Rows lie near named flat spaces through zero. A row that begins with a name and a colon came from that space; any other row is followed by the name of its block's space that it lies nearest.
kitip_sudap: [-27 -30  -2   0 -21  11  -6  21  20 -38 -47 -21  -2 -10 -20  60  -6   8
  -4  10   6  24   2  -3  51  20 -20  -5 -11  15 -21  37  -4]
raka_vapa: [-10   8  14  26  13   9  -1   9 -11 -23 -10 -36   6 -13 -23 -29  10  -3
  -7 -26   5  -3 -16 -25   6  -8 -12   3  15   1 -22  34 -26]
kitip_sudap: [ 21 -20 -29 -33   1  16 -13 -18  -4  14 -10 -17  23 -10  11   6  -5  31
  24 -23   7   4  10 -14  -3  -1 -18  28 -15  -8   4  -5 -11]
kitip_sudap: [ 18  -7 -19   9  22  15  -4 -31  -3  19 -11   5   5  -7  15 -18  -6  14
  11 -10   1 -20  -4  -5  -9 -27 -16  18  10   5  16  -4 -26]
gud_subet: [ -7   1  -7 -12 -31  -4   3 -14 -24   9  22   5  -7   7  -8 -28  34  10
   2 -17  -1 -16   0   0  -6  -8   4  12 -16  -8 -25   5 -22]
rem_bip: [  0   2  -8  12   3   3   2 -20  -2  13  -5   7  -7  -3   9 -16   1   1
   8   2  -1 -14   2   4  -3 -16 -11  17  -1   6   5  -7 -24]
kab_rapav: [ -3  15  25   5   7   4   4 -36  10  21   1   4  17  16  -9 -41  24   0
 -31  -2  14 -19   3  -5  -9 -17  10  11  20 -14 -22  34  -7]
gud_subet: [  9  -4  -4  -2   9  -1  -2  11 -12 -15  -8 -16   9 -14   0  -3  -6  13
  22 -12  -1  10   0 -20  -1   4 -18   6  -7   0   5  -4 -14]
gud_subet: [ 16  -2   4  19  26  15   4 -35  12  26 -11  18  -4   4  18 -14   1  -6
 -16   5  -4 -34  -9  20 -10 -28   1  -5  20   4  23 -15  -7]
raka_vapa: [  7  -4  16 -12  -2  -3   6   4  11   5 -14   1   4   4  11  18   0   3
  -2  13  -6   6   6  15   3  11   3  -9 -13  -6  20 -27  19]
kitip_sudap: [ 11   2   1  13  22  18  -2 -16   3  16 -10  -6   8   2   6 -18   1   5
 -12 -12  -2 -17 -17   0  -6 -23   5   0  21  -2  16   2   0]
kitip_sudap: [ -9   8  10   7   0   6  -2   1   5   3  -5 -15   5   3  -9  -9   6  -4
 -14  -5   3   1  -6  -2   4  -3   7   4   8  -4  -8  15   4]
kab_rapav: [  2  10  15  28  13  -7  11  -5 -22 -13  23  22 -13   6 -11 -39  21  -9
 -15  -9  -5 -28 -22  -7 -15 -20  11 -29  25   2 -11  16 -16]
raka_vapa: [-17  12   0 -21 -23  -6  -6   7   2   9  -1  -6  19  16 -10  -5   6  22
   0   4   9  30   6 -17   9   7  15  22  -4 -13 -12  31  19]
raka_vapa: [ 15  -9  27  15  20  11   8 -12   8  -6  -7 -23  -9 -19   3  -2  11 -30
 -17 -13  -5 -34   2  25  -8   2 -18 -18  -6   1   0 -36 -19]
gud_subet: [ -4  -1 -22   0   4 -21  -1  24   5 -11 -51  25  13   0  22  34 -46  49
  57  48  -2  61  12 -32  27   5 -26  29 -12  14  49   3   2]
gud_subet: [  0 -23 -28   6   4   8  -5  -9  -1 -14  -8  27  -7   0  -2  21  -9  13
   5   4   4  -6  -8  -9  13 -11  -7 -10  16  16  -6  32 -12]
gud_subet: [ 15  11  24  -3  30  -1  -2  27   8 -15   6 -27  21  -6  -7   3 -15 -14
 -12 -11   4  16  -3 -14 -13  19  11 -23  16 -12   6  -2  35]
raka_vapa: [  0   5  -5  -7   0   1  -4  14   0   6 -10  -6  11   5   5   6 -10  17
   8   2  -4  20  -8  -8   4   0  10   5   1  -4  20  -2  21]
kab_rapav: [-32  13 -16   3 -28   2  -8  15   0  11 -13  -8  -1  11  -6   3  -4  16
   6   9  -2  26  -9  -5  23  -7  13  28  -2   4   3  23  10]
gud_subet: [  2   7  14  21  18  12   2  -7  21  16 -19 -26 -10 -15  15   4 -13 -31
  -6   5  -7 -14   6  30  -2  -2 -13  10  -6   6  22 -44  -6]
kab_rapav: [-25   8  15  -8 -30   8  -1 -20  21  26 -12 -21   1   8  -6  -4  21  -9
 -22   6   7  -4  15  23  14   2   4  31 -17  -8 -22   5  -3]
kitip_sudap: [-18   8 -14   5 -23 -38   8   1  -9 -13  20  40 -28  -4   4   1 -10 -12
  33  37   4  11  33  -1  -1  13 -23  19 -26  17 -18  -5 -34]
rem_bip: [-20   1 -41   6 -23  21 -13  -5  -2  30  -4 -12 -16   0   7   4  -7   3
   9  -9 -10  -4 -13  18  13 -22   7  34  -5  12  10  -6  -6]
kab_rapav: [  7   3   5   2  14  28  -8 -12  12  26  -4 -32  10  -1   2  -9   4 -11
 -26 -24  -2 -19 -15  15  -6 -13  15   2  14  -8   8  -9  16]
kitip_sudap: [-18  17  34  32  -3   5   9 -18   0   2  -1 -30 -12  -8 -17 -43  32 -30
 -26 -14   2 -32   0  12  -1 -11 -12  12  -2  -1 -32   5 -41]
kitip_sudap: [  4  10   5   5  15  17  -6 -11   2  17  -2 -22  16   2  -4 -27   6   3
 -16 -22   4  -9 -13  -8  -8 -16  10   9  20  -9   0  14   4]
raka_vapa: [ -8   3 -12 -15 -14   1  -8   1   3   9   1 -12   8   1  -2   3  -4   7
   7  -2   6  15   9  -6   4   6   1  23  -8  -4  -8   9   4]
kab_rapav: [-21  23  10  11 -16  13  -4  15 -31   3  21 -32   8  15 -31 -55  39  11
 -27 -45  -5  -8 -43 -20  -2 -23  38  -2  22 -16 -24  43   8]
gud_subet: [ -9  -1 -10  -3 -11   0  -3   0  -2   0  14   9  -5   6  -7   2   4  -2
  -6  -1   3  -1  -2   0   2  -1  10  -2   5   2 -15  18   4]
kab_rapav: [-19  -1 -30  -6  -9  -3 -13  14  23   4 -12  18  -1   8   5  44 -39   4
  11  33   7  37  11  -3  21   9   7  16   6  14  10  22  28]
kab_rapav: [-15   4  -5  -7 -21   8  -6   8   2  11 -11 -24   3   1  -3   4   4   7
   2  -6  -3  12  -2   4  13   1   5  21 -13  -4   0  -1   6]
gud_subet: [ 12 -12  -1  -1  25  10  -8  13   5 -26  15   2   9  -1 -17  17 -11 -10
 -23 -15  10  -1 -14 -16  -4   8  15 -40  36   1 -17  37  26]
kab_rapav: [ 12   6  -4 -19   6 -15  -2  13 -28 -17   0   2  35   5  -8 -28   3  51
  29 -13  10  33  -3 -58  -7   1  -4  11   5 -15  -2  38  -3]
kitip_sudap: [  6 -21  27  12   3  16  10   0   6 -13 -25 -13 -12  -7  -1  20  20 -11
 -23  -7 -14 -26 -16  29  13   0  -5 -35  -6   2   9 -26  -2]
kitip_sudap: [ -6   4 -12  -5 -16 -46   9  30 -14 -32  43  53 -30   1   0  23 -19 -19
  28  35  -2  20  22  -2  -9  29  -2 -22 -16  14 -11 -11   3]
raka_vapa: [ 19 -13 -28 -12   3  -1  -1 -15   8  21  15  33 -18  -1  29  27 -21 -12
  13  17  -8 -13  12  30 -13   0   0  -4  -9  10  26 -46   9]
kab_rapav: [ -7   5   4 -11 -16  -9   2   3 -12  -3  -5  -6  12   4  -7 -16  14  23
  12  -3   4  15   5 -19   5   3  -5  18 -13  -9 -10  15 -10]
rem_bip: [-14  -4  15   3 -27  -9  12 -14 -16 -10 -19  -5  -4  -3  -9 -22  35  18
  11  -1   0  -7   9  -5  15  -4 -27  20 -29  -2 -22   6 -49]
raka_vapa: [ -3  -6 -12 -18 -18  -9  -1 -20  11  13  15  23  -9   4   7  14  -1 -10
   2  18   8  -4  27  16  -3  10  -4  12 -15   3 -16  -6  -4]
rem_bip: [  2  12  15  26  26   3   5  -7  22  16 -37   6   3   3  19   0 -20   0
  -1  29  -5   4  -2   9   6 -15  -5   8  12   7  40 -15   5]
raka_vapa: [  9   0 -20  -1  11  12  -9  -9   6  19   7 -12  -3 -11  13   2 -17 -13
   6 -10  -1  -9   4  11 -11  -5  -4  15   0   4  10 -23  -2]
rem_bip: [-14  16 -13 -22 -22 -19  -7  15  -8  -3  47   4   0   7 -15  -6  -3 -12
   3  -2  13  20  17 -14 -12  21  17  10  -4  -6 -36  23  15]
rem_bip: [-24   9  -7 -25 -34  11 -12   1  18  32 -22 -45  14   1   2  10   0   9
   5  -1   4  27  17  11  19  10   1  54 -31 -10  -2  -8  11]
rem_bip: [ -3 -27  -3  -3 -27  -1  11 -34 -16  -8 -23  13 -11  -6   0  -8  36  26
  16  -1  -1 -24  11   3  17 -11 -38  16 -32   5 -20   1 -64]
rem_bip: [  9  26  -9  40  39   2   0  -8  -4  18  22  14 -12  -2  12 -38 -22 -24
  -1   0  -5 -20 -16  -1 -28 -30   9   1  35  11  23  -9  -5]
gud_subet: [ 17   5  38 -16  -2  -8  12   1 -17  -4  -1 -26  16  -4  -1 -30  33  11
   2 -20  -5  -6   5  -5 -14  10  -9  -3 -25 -24   0 -30 -10]
raka_vapa: [  8  12  64 -22   1  17   4  -2  27  24 -29 -72  35   0  -2  -9  29  -9
 -38 -20   0   1   7  23  -1  19   9   6 -20 -36   7 -37  32]
rem_bip: [  2   1 -44 -18 -14   3 -13 -30 -11  28  43   7  -8  -5   5 -22  -1  -9
  15 -19  10 -18  19   1 -23  -8  -4  37  -8   2 -28   0 -26]
rem_bip: [-13  25   4  18  12   3  -5  23  15  14  -8 -12   2   6   4   3 -25 -12
  -7  14  -5  21 -12   4   3  -4  22   5  18   2  27  -3  35]
[-17   0 -17 -11 -23  -3  -7   8 -13  -9   7  -4   4   3 -16  -4   7  17
   9  -9   7  16   0 -21  10   2   2  16  -4  -1 -25  37  -7]  raka_vapa
[-11   9 -29  13  -7   2  -6  -2  -6  16  -7 -11 -13 -13  13  -8 -17   0
  31   2  -6   5   5   2   3 -12 -19  42 -15  13  13 -19 -28]  gud_subet
[ 11  12 -21  33  30  21  -5  17 -27  12 -16 -13   3  -3  14 -30 -13  29
  18 -25 -24  -2 -54 -17  -4 -43  13   0  29   6  58 -12   4]  kab_rapav
[ 12 -14  14 -47 -17  15  -4  22  14  17 -25 -22  28  18  10  43   7  30
 -14  -4 -12  26 -12  18  14  19  33 -18 -16 -25  37 -29  71]  kitip_sudap
[  7  -7   0  -5  -5  12   0 -18  -7   7  23 -10  -8  -5  -5 -14  23 -18
 -17 -27   0 -34  -2  16 -13  -4   2  -7  -3  -5 -22 -10 -13]  raka_vapa
[ 14 -37 -32  16  29  22  -8 -13   3 -27 -13  22  -6 -11  -3  29 -18   7
  -2  -8   6 -19 -17 -13  12 -16 -16 -28  34  23  -5  38 -17]  gud_subet
[ -5   7 -23 -13 -13 -28   2  -8   7  17  18  77  -6  31  16  15 -20  14
  13  52   5  21  16  -1  -3  -1  22   2   9   6  14  15  27]  raka_vapa
[  0  11 -23 -17  -6   0  -8 -18   5  39 -11   9  19  12  19 -12 -13  31
  22  12   5  20  11 -10  -2 -13   3  46  -5  -6  22   0   6]  kitip_sudap
[ -7   0   4  11  -5   9   0  10  -4  -7  25  -9 -20  -2 -13   2  11 -31
 -26 -17  -7 -22 -17  20  -4   1  18 -28   9   3 -16  -4  10]  kab_rapav
[ -6   2  21  -3 -14  -8   9  -7  -8  -7  13  14   0  15 -15 -17  31   2
 -21  -1   4 -11  -3  -1  -1   0  13 -17   4 -10 -25  23  -1]  raka_vapa
[ -3  -4  28  24  12  -5  11   2   6 -29 -22 -10  -7 -15  -9   1   5 -15
  -5   7   2  -7   6  -1  10   7 -27 -11  -3   8 -11   2 -29]  raka_vapa
[ 21   8 -12  18  33   7  -1 -15  -8  19 -19  -6   9 -13  24 -28 -18  16
  29  -6  -7  -6  -5 -12 -14 -26 -21  26   5   4  40 -27 -25]  gud_subet
[-19  25  12  13 -18 -29  13   0 -40 -13  -1  26  11  20 -17 -65  32  49
  20   6   3  17 -10 -51   3 -22  -1  21   4  -8 -16  55 -35]  kab_rapav
[ -5   1 -21  -2   1 -14  -5  25 -10 -20   7  22   3   5  -4  13 -22  17
  20  11   3  30  -5 -28   5   5   6  -5  12   8   4  28  13]  kab_rapav
[ 21 -21   1 -41  -2   8  -6  -8   7  -1   5 -17  20  -5  -1  20   6   5
  -4 -18  10   0  17   1  -6  23  -5  -5 -15 -15 -15  -8  12]  rem_bip
[  7  -9  49 -26 -19   3  13  -9   9   4  -6 -22   8   6  -6   4  44  -8
 -33  -9  -4 -18   9  30   0  20   7 -21 -27 -25 -13 -30  13]  raka_vapa
[  7 -27  17 -49 -51   1  10  -2 -22  -3  23   8  -4  20 -11  11  63  16
 -24 -24 -12 -23  -9  26   1  16  27 -40 -32 -25 -23 -19  20]  raka_vapa
[  4  -4 -19   1  -5  12  -4  -2 -28  -1  30   1  -7   2 -11 -24  20   4
  -7 -36  -6 -24 -27  -6 -12 -18  17 -14  15  -2 -14  14  -6]  raka_vapa
[ 20  -7 -12  -9  22  -6  -2 -19  15   8  11  36   3   3  16  14 -23  -6
   3  19   9  -4  18   2 -15   3  -3  -7  12   4   8  -4   9]  rem_bip
[-13   6  -1  24 -14  -7   8   6 -41 -22  25   1 -23  -5 -20 -42  32  -2
   4 -26  -8 -24 -22 -12  -5 -16  -3  -9   0   5 -28  16 -42]  rem_bip
[-25   4   3   6 -25   3   0  -1  12   9   1  -6 -18   4  -6  10   9 -21
 -17   8  -2  -7   3  27  13   2   8   6 -10   5 -15  -2   2]  kab_rapav
[ 16  -9 -22 -38   0  -9  -9 -21  15  14  27  26  10   3  10  19 -18  -5
   8  12  19   6  37  -1 -18  19  -2  11  -5  -4 -16   2  12]  rem_bip
[-13   7  57 -11  -6   4   3   5  34  -5 -50 -74  28 -15 -12   9  12 -10
 -15   1  12  23  32   5  21  34 -28  29 -34 -18 -16 -10  -4]  raka_vapa
[  6  14  20   2  26  10  -8  19  15  -6  33 -28   8  -1 -17   0  -9 -43
 -41 -22   8  -5 -10   3 -20  15  31 -33  32 -10 -16  10  45]  gud_subet
[  3  22 -18  15  17 -12  -3 -14 -13   9  33  19  -3  -1   1 -42 -12  -8
  14  -2   9  -6   6 -21 -26 -16  -3  20  18   5 -10  17 -22]  kitip_sudap
